Here is a tiny trained network, its code and every weight. The questions are about switching its units off for an input and a class, where a switched-off unit gives its printed mean instead of its output.

import numpy as np


def w(rows, s, z=0):
    codes = np.array(rows[::2]) - 128.0
    scale = np.full(codes.shape[1], s)
    scale[-1] = z or s
    return codes * scale


def norm(h):
    return h / np.sqrt((h * h).mean(-1, keepdims=True) + 1e-5)


def f(y):
    return np.maximum(y, 0)


def log_softmax(a):
    a = a - a.max(-1, keepdims=True)
    return a - np.log(np.exp(a).sum(-1, keepdims=True))


def net(x, mask):
    res = np.array(x, float).reshape(1, 6) / 4 @ E
    u = 0
    for l in range(2):
        y = f(norm(res) @ A[l][:, :-1].T + A[l][:, -1])
        res = res + np.where(mask[u : u + 15], y, B[l][:, -1]) @ B[l][:, :-1]
        u += 15
    return log_softmax(norm(res)[-1] @ U[:, :-1].T + U[:, -1])


A, B = {}, {}
E = w([
[128,128,128,128],'x0',
[180,81,2,157],'x1',
[170,35,198,179],'x2',
[127,126,128,127],'x3',
[243,126,145,43],'x4',
[127,127,128,127],'x5',
],0.0095)
A[0] = w([
[158,125,127,95,98],'L0N1',
[176,172,157,141,37],'L0N2',
[91,208,74,93,158],'L0N3',
[107,135,104,150,71],'L0N4',
[131,197,205,101,85],'L0N5',
[92,160,218,93,218],'L0N6',
[95,155,138,139,2],'L0N7',
[173,199,101,25,113],'L0N8',
[251,124,168,58,67],'L0N9',
[212,150,139,48,99],'L0N10',
[107,149,189,122,184],'L0N11',
[111,205,93,119,133],'L0N12',
[66,141,194,51,143],'L0N13',
[112,189,87,74,125],'L0N14',
[141,82,162,163,115],'L0N15',
],0.016,0.0061)
B[0] = w([
[88,160,86,129,155],'L0N1',
[142,126,172,83,140],'L0N2',
[111,64,110,13,218],'L0N3',
[202,108,104,150,142],'L0N4',
[218,42,196,200,200],'L0N5',
[26,228,197,42,245],'L0N6',
[123,106,190,94,135],'L0N7',
[210,178,159,214,226],'L0N8',
[63,12,127,1,230],'L0N9',
[176,240,98,185,217],'L0N10',
[70,204,120,61,200],'L0N11',
[92,68,132,64,189],'L0N12',
[205,35,218,204,217],'L0N13',
[147,214,117,169,196],'L0N14',
[79,182,67,183,171],'L0N15',
],0.024,0.011)
A[1] = w([
[164,182,138,149,43],'L1N1',
[149,111,137,205,79],'L1N2',
[154,105,120,245,3],'L1N3',
[188,92,5,98,74],'L1N4',
[112,20,131,35,140],'L1N5',
[192,157,144,252,103],'L1N6',
[134,58,21,142,138],'L1N7',
[155,121,137,47,17],'L1N8',
[215,30,30,175,79],'L1N9',
[68,80,129,60,30],'L1N10',
[120,98,254,179,89],'L1N11',
[102,154,107,207,45],'L1N12',
[127,240,72,173,30],'L1N13',
[89,178,39,144,89],'L1N14',
[130,94,183,244,100],'L1N15',
],0.017,0.0042)
B[1] = w([
[181,108,134,140,153],'L1N1',
[113,107,172,159,143],'L1N2',
[136,106,167,242,153],'L1N3',
[141,95,13,190,219],'L1N4',
[43,66,114,76,247],'L1N5',
[82,72,193,136,172],'L1N6',
[176,62,103,231,207],'L1N7',
[89,129,209,179,192],'L1N8',
[92,203,212,2,195],'L1N9',
[255,160,160,144,201],'L1N10',
[137,109,22,141,226],'L1N11',
[97,90,165,188,155],'L1N12',
[157,161,29,95,175],'L1N13',
[84,186,207,106,178],'L1N14',
[154,171,57,130,158],'L1N15',
],0.038,0.011)
U = w([
[101,88,207,38,251],'0',
[118,25,62,135,130],'1',
[238,158,199,127,195],'2',
[205,182,43,129,75],'3',
[90,254,142,116,6],'4',
[112,118,170,234,47],'5',
],0.026,0.002)

Each question gives the input, the list of numbers given to net, and the class t.
The units are the neurons (one row each of A and B). Each row of codes is followed by its name. A weight is (code - 128) times the scale printed after its matrix; where a second scale follows, it is the last column's (A, B and U).
mask holds one flag per neuron, layer by layer. A switched-off neuron (its flag False) gives its mean, the last column of its row in B, instead of its output. The means were averaged over made-up inputs and are rounded, as every weight is.
A unit's drop is (log p(t) with every unit on - log p(t) with that unit switched off) / (log p(t) with every unit on - log p(t) with every unit switched off).
The circuit of an input: a set's keep is (log p(t) with only the set's units on - log p(t) with every unit switched off) / (log p(t) with every unit on - log p(t) with every unit switched off). Starting from the 12 units with the biggest drops (on a tie, the unit counted first), units are removed one at a time, each time the one whose removal leaves the highest keep (on an exact tie, the one counted first), for as long as the keep stays at least 0.8.
units of the circuit, in order: the units of the circuit, biggest drop first
most important unit: the unit with the biggest drop
k most important neurons: the k neurons with the biggest drops, biggest first
top k neurons in layer l: the k neurons of layer l with the biggest drops, biggest first
input [3,0,5,7,-8,-1], class 4: most important unit	L0N13
input [6,5,5,-3,-1,0], class 5: top 2 neurons in layer 0	(L0N6, L0N9)
input [1,-6,-3,-8,8,-7], class 2: top 2 neurons in layer 0	(L0N10, L0N8)
input [-2,-1,2,-3,-7,8], class 4: top 4 neurons in layer 0	(L0N9, L0N5, L0N13, L0N3)
input [3,3,7,2,0,3], class 5: 4 most important neurons	(L0N15, L0N6, L0N3, L0N9)
input [7,4,0,1,7,5], class 3: units of the circuit, in order	(L0N13, L0N8)
input [1,-1,3,8,-7,5], class 4: 2 most important neurons	(L0N9, L0N13)
input [-5,-1,6,-4,-7,6], class 4: top 2 neurons in layer 0	(L0N13, L0N9)
input [-1,4,-7,-2,2,6], class 3: 2 most important neurons	(L0N9, L0N6)
input [-7,6,-2,5,2,2], class 3: top 4 neurons in layer 0	(L0N13, L0N5, L0N6, L0N9)
input [7,-3,5,0,-8,2], class 4: 2 most important neurons	(L0N9, L0N5)
input [4,-1,0,-7,-2,7], class 0: 3 most important neurons	(L0N10, L0N8, L1N4)
input [3,-4,-1,2,6,2], class 2: 3 most important neurons	(L0N10, L0N8, L1N5)
input [-8,-2,-6,5,5,-5], class 2: units of the circuit, in order	(L0N8)
input [-7,5,2,4,-6,-7], class 5: top 3 neurons in layer 0	(L0N6, L0N9, L0N3)
input [3,7,-1,-8,3,0], class 3: 2 most important neurons	(L0N13, L0N5)
input [-7,-1,2,1,-4,6], class 4: top 2 neurons in layer 0	(L0N9, L0N5)
input [-6,5,-5,5,4,-1], class 3: 3 most important neurons	(L0N13, L0N6, L0N8)
input [8,-2,-1,-3,3,0], class 2: top 2 neurons in layer 1	(L1N4, L1N5)
input [7,-3,-7,8,1,-2], class 2: units of the circuit, in order	(L0N8)
input [0,1,5,0,-1,-1], class 5: 2 most important neurons	(L0N6, L0N11)
input [6,-5,3,5,-1,-1], class 4: 4 most important neurons	(L0N6, L0N9, L0N11, L0N3)
input [3,1,3,8,-7,-8], class 5: top 3 neurons in layer 0	(L0N6, L0N9, L0N11)
input [-8,8,-3,0,1,-2], class 3: 2 most important neurons	(L0N13, L0N5)
